Here is a tiny trained network, its code and every weight. The questions are about switching its units off for an input and a class, where a switched-off unit gives its printed mean instead of its output.

import numpy as np


def w(rows, s, z=0):
    codes = np.array(rows[::2]) - 128.0
    scale = np.full(codes.shape[1], s)
    scale[-1] = z or s
    return codes * scale


def f(y):
    return np.maximum(y, 0)


def log_softmax(a):
    a = a - a.max(-1, keepdims=True)
    return a - np.log(np.exp(a).sum(-1, keepdims=True))


def net(x, mask):
    res = np.array(x, float).reshape(1, 4) / 4 @ E
    y = f(res @ A[0][:, :-1].T + A[0][:, -1])
    res = res + np.where(mask, y, B[0][:, -1]) @ B[0][:, :-1]
    return log_softmax(res[-1] @ U[:, :-1].T + U[:, -1])


A, B = {}, {}
E = w([
[145,209,45,3,64],'x0',
[235,88,32,113,227],'x1',
[142,152,26,248,47],'x2',
[240,128,223,134,50],'x3',
],0.0065)
A[0] = w([
[167,111,91,126,148,91],'neuron 1',
[7,132,62,129,186,32],'neuron 2',
[42,144,171,114,80,69],'neuron 3',
[140,144,51,232,53,65],'neuron 4',
[173,133,170,124,99,130],'neuron 5',
[190,146,169,128,90,35],'neuron 6',
[86,135,103,130,161,51],'neuron 7',
[109,127,145,128,110,170],'neuron 8',
[61,137,162,124,78,39],'neuron 9',
[131,130,146,130,133,253],'neuron 10',
[139,124,178,60,161,57],'neuron 11',
[118,86,192,250,207,81],'neuron 12',
[160,131,117,129,161,68],'neuron 13',
[93,122,215,18,205,66],'neuron 14',
[134,122,104,166,104,62],'neuron 15',
[120,127,155,140,138,66],'neuron 16',
[145,137,96,89,96,162],'neuron 17',
[113,108,166,207,193,59],'neuron 18',
[85,129,104,129,149,242],'neuron 19',
[149,104,112,127,144,83],'neuron 20',
[123,154,84,66,88,40],'neuron 21',
[130,166,68,9,56,69],'neuron 22',
[125,139,77,163,82,63],'neuron 23',
[26,139,166,146,48,59],'neuron 24',
[47,129,93,112,166,55],'neuron 25',
[190,116,91,111,172,53],'neuron 26',
[185,133,166,131,101,47],'neuron 27',
[172,134,92,132,167,50],'neuron 28',
[128,140,95,70,100,116],'neuron 29',
[214,107,79,131,212,90],'neuron 30',
[230,118,187,127,75,96],'neuron 31',
[125,111,169,84,160,46],'neuron 32',
[121,136,73,188,73,83],'neuron 33',
],0.016,0.008)
B[0] = w([
[167,166,140,119,126,167],'neuron 1',
[175,27,100,92,30,201],'neuron 2',
[202,193,156,100,121,189],'neuron 3',
[124,85,79,105,239,211],'neuron 4',
[139,115,89,154,82,176],'neuron 5',
[153,60,128,86,69,160],'neuron 6',
[142,91,119,93,87,149],'neuron 7',
[133,166,119,156,129,165],'neuron 8',
[185,172,164,83,119,169],'neuron 9',
[82,195,60,218,143,207],'neuron 10',
[135,87,110,93,192,179],'neuron 11',
[46,101,245,143,110,250],'neuron 12',
[153,145,143,98,123,150],'neuron 13',
[127,90,80,115,254,235],'neuron 14',
[120,105,135,97,160,145],'neuron 15',
[126,113,157,106,124,137],'neuron 16',
[77,152,149,163,118,183],'neuron 17',
[91,96,223,118,109,197],'neuron 18',
[95,173,25,208,106,206],'neuron 19',
[157,135,149,109,126,147],'neuron 20',
[82,102,200,114,104,170],'neuron 21',
[63,96,250,153,112,224],'neuron 22',
[129,85,132,107,179,164],'neuron 23',
[214,215,162,111,118,205],'neuron 24',
[155,59,102,107,74,172],'neuron 25',
[193,163,167,95,116,183],'neuron 26',
[140,78,111,83,80,156],'neuron 27',
[179,152,159,98,128,163],'neuron 28',
[88,118,173,149,123,177],'neuron 29',
[205,225,140,121,116,233],'neuron 30',
[142,81,54,136,50,208],'neuron 31',
[144,86,135,114,178,162],'neuron 32',
[136,102,108,130,205,181],'neuron 33',
],0.044,0.013)
U = w([
[68,90,227,157,126,115],'0',
[138,68,103,104,245,111],'1',
[207,193,163,97,122,136],'2',
[149,32,74,116,37,102],'3',
[63,181,60,253,127,255],'4',
[49,147,110,25,106,85],'5',
],0.0072,0.0052)

Each question gives the input, the list of numbers given to net, and the class t.
The units are the neurons (one row each of A and B). Each row of codes is followed by its name. A weight is (code - 128) times the scale printed after its matrix; where a second scale follows, it is the last column's (A, B and U).
mask holds one flag per neuron, in row order. A switched-off neuron (its flag False) gives its mean, the last column of its row in B, instead of its output. The means were averaged over made-up inputs and are rounded, as every weight is.
A unit's drop is (log p(t) with every unit on - log p(t) with that unit switched off) / (log p(t) with every unit on - log p(t) with every unit switched off).
The circuit of an input: a set's keep is (log p(t) with only the set's units on - log p(t) with every unit switched off) / (log p(t) with every unit on - log p(t) with every unit switched off). Starting from the 12 units with the biggest drops (on a tie, the unit counted first), units are removed one at a time, each time the one whose removal leaves the highest keep (on an exact tie, the one counted first), for as long as the keep stays at least 0.8.
circuit, biggest first: the units of the circuit, biggest drop first
unit that matters most: the unit with the biggest drop
top k neurons: the k neurons with the biggest drops, biggest first
drop of u: that unit's drop, to one decimal
input [0,-3,5,-4], class 1: unit that matters most	neuron 4
input [3,5,1,6], class 3: top 2 neurons	neuron 31; neuron 24
input [-5,3,-6,7], class 3: top 3 neurons	neuron 31; neuron 4; neuron 5
input [8,6,8,6], class 0: top 3 neurons	neuron 22; neuron 14; neuron 21
input [-5,-1,6,-4], class 1: top 2 neurons	neuron 4; neuron 22
input [-1,-5,-2,5], class 2: top 2 neurons	neuron 24; neuron 2
input [6,6,-1,-4], class 0: top 2 neurons	neuron 22; neuron 24
input [6,-5,-3,7], class 3: top 4 neurons	neuron 31; neuron 12; neuron 6; neuron 5
input [-1,-6,8,-8], class 1: top 2 neurons	neuron 4; neuron 33
input [5,2,5,7], class 3: top 2 neurons	neuron 31; neuron 12
input [-1,4,-4,1], class 1: top 2 neurons	neuron 24; neuron 14
input [5,-8,-1,0], class 2: drop of neuron 24	0.1
input [-3,5,-8,-5], class 1: drop of neuron 14	1.5
input [8,0,-2,7], class 0: circuit, biggest first	neuron 22
input [-4,6,-4,-1], class 2: drop of neuron 30	1.6
